[[-6, 4, -10, 20, 3, -15],
 [-42, -5, -23, -23, 27, -25],
 [22, -13, 26, -33, -3, 33],
 [17, -24, -6, 18, -11, 18],
 [-33, -61, -41, 25, 40, 6]]
The smallest entry in the last column is -25
The third entry, reading row by row is -10
What is the first entry on the diagonal from the top-right corner?
Answer: -15
What is the entry just right of the largest entry?
Answer: 6
What is the entry directly below 20?
Answer: -23
The 2nd entry on the main diagonal -> -5
What is the entry in the top-left corner?
Answer: -6
The entry directly below -5: -13
What is the bottom entry of the column that holds the largest entry?
Answer: 40
The second entry in reading order: 4
The entry just right of -61 is -41
The entry directly above the smallest entry is -24
The entry directly above 17 is 22
What is the third entry on the main diagonal?
Answer: 26
The entry just left of -61 -> -33
The third largest entry is 27
What is the 3rd entry from the end, reading row by row?
Answer: 25
What is the fifth entry, reading row by row?
Answer: 3

data = [[64, 163, 229, 110, 109, 117, 75], [89, 143, 177, 107, 100, 136, 107]]
The entry just left of the largest entry -> 163
The entry just left of 117 -> 109
Which number is the entry just left of 109? 110
The smallest entry: 64

A = ((113, -136, -530, -450, 49, -565, -33, 153), (88, -64, -747, 66, -25, -288, 375, 194), (-163, -430, -260, -831, -192, -578, -18, 534), (-237, -798, -19, -678, -97, -48, -651, 416), (287, -151, -692, -244, 65, -475, 69, 149), (-978, 82, 652, -503, -605, -406, -545, -645))
The entry just right of -192?
Answer: -578
The entry just left of -25?
Answer: 66
The entry just left of -430: -163
The 2nd entry in reading order is -136
The entry just right of -136 -> -530
The entry just left of 66?
Answer: -747
The entry just right of -244?
Answer: 65
The 2nd smallest entry?
Answer: -831
The second largest entry?
Answer: 534
The entry just right of the smallest entry?
Answer: 82
The entry just left of -406: -605
The entry just right of -48 is -651
The minimum is -978

[[-55  11  17  30  12]
 [-54  14  14  27   8]
 [-50   8   8  32  13]
 [-44  10  20  39  23]
 [-40  10  13  27  12]
 [-47  10  17  33  11]
 [-54  13  17  21  15]
 [-44  17  23  43  24]
 [-45  13  13  32  12]
 [-50  10  11  26  13]
 [-47  10  12  25  14]
 [-51   8  18  35  22]
 [-53   6  13  31  18]
 [-41  17  26  42  27]
 [-52   4  17  29  10]
 [-42  13  16  31   7]]
Rows and columns are numbered from 1.
The entry in the top-right corner: 12
The entry at row 2, column 3: 14
The entry directly below -53: -41
The entry at row 1, column 3? 17
The entry in the bottom-left corner? -42
The entry directly below the largest entry? 32
The entry in the top-left corner is -55
The entry directly below 30? 27
The entry at row 2, column 1? -54
The entry just right of 29? 10
The entry in row 1 and column 2? 11
The entry directly below 25 is 35
The bottom-right entry? 7
The entry at row 2, column 2: 14
The top entry of the column that holds the largest entry is 30
The entry at row 3, column 3 -> 8
The entry at row 3, column 1 -> -50
The maximum: 43
The entry just right of 16: 31
The entry just right of -42 is 13

Questions about the grid below.
1) Find the entry just right of 35.
2) Find the entry just right of the smallest entry.
3) Find the second largest entry.
4) Find the entry just left of 24.
5) Find the fifth entry in reading order.
6) Find the first entry in reading order.
7) Find the entry just left of -31.
8) Find the entry just right of the largest entry.
array([[-12,  12,   4,  -4, -36, -16,  -1,  36, -14,  60,  22, -34, -12,
          6,  17, -20],
       [ -2, -43,  -1,  14,   7,  14,  -5,   7,  42,   4,  -1,  35, -11,
        -13, -31,  47],
       [-26,   5,  17,  19, -23,  -2,  14,   8,   5,  17,  23,   2,  24,
         53,   2,  54],
       [ 31,   1,  19,  17,   4, -24,  13, -35, -13, -49,  10, -32,  17,
         30,  17,   9],
       [ 16,  -3, -29,  29,   6,  -3, -11,   7, -34,  -3, -19, -37,   7,
         21,  10, -58],
       [ -1, -43,  -6,  10,   1,  16,  -8,  18,  40,   3,  -5,  36, -19,
        -13, -35,  47],
       [-19,  -2,  -3, -33, -10,  -1,   7,  53,  21,   1,   3,  10,   0,
        -61, -11,  -4],
       [ 31,  -1,   9, -10,  32,   2,  -7, -68,   4, -16,  -2,  33, -34,
         -9,  -2,   6],
       [-21,  -2,   2, -30, -18,   1,   3,  52,  21,   3,   6,   4,   0,
        -63,  -9,  -1],
       [ 30,   4,  21,  23,   5, -26,  20, -36, -13, -50,   8, -27,  19,
         30,  27,  14],
       [-28,   2,  14,  18, -19,  -4,   9,   2,   7,  17,  21,  -7,  28,
         57,   1,  56]])
1) -11
2) 4
3) 57
4) 2
5) -36
6) -12
7) -13
8) 22
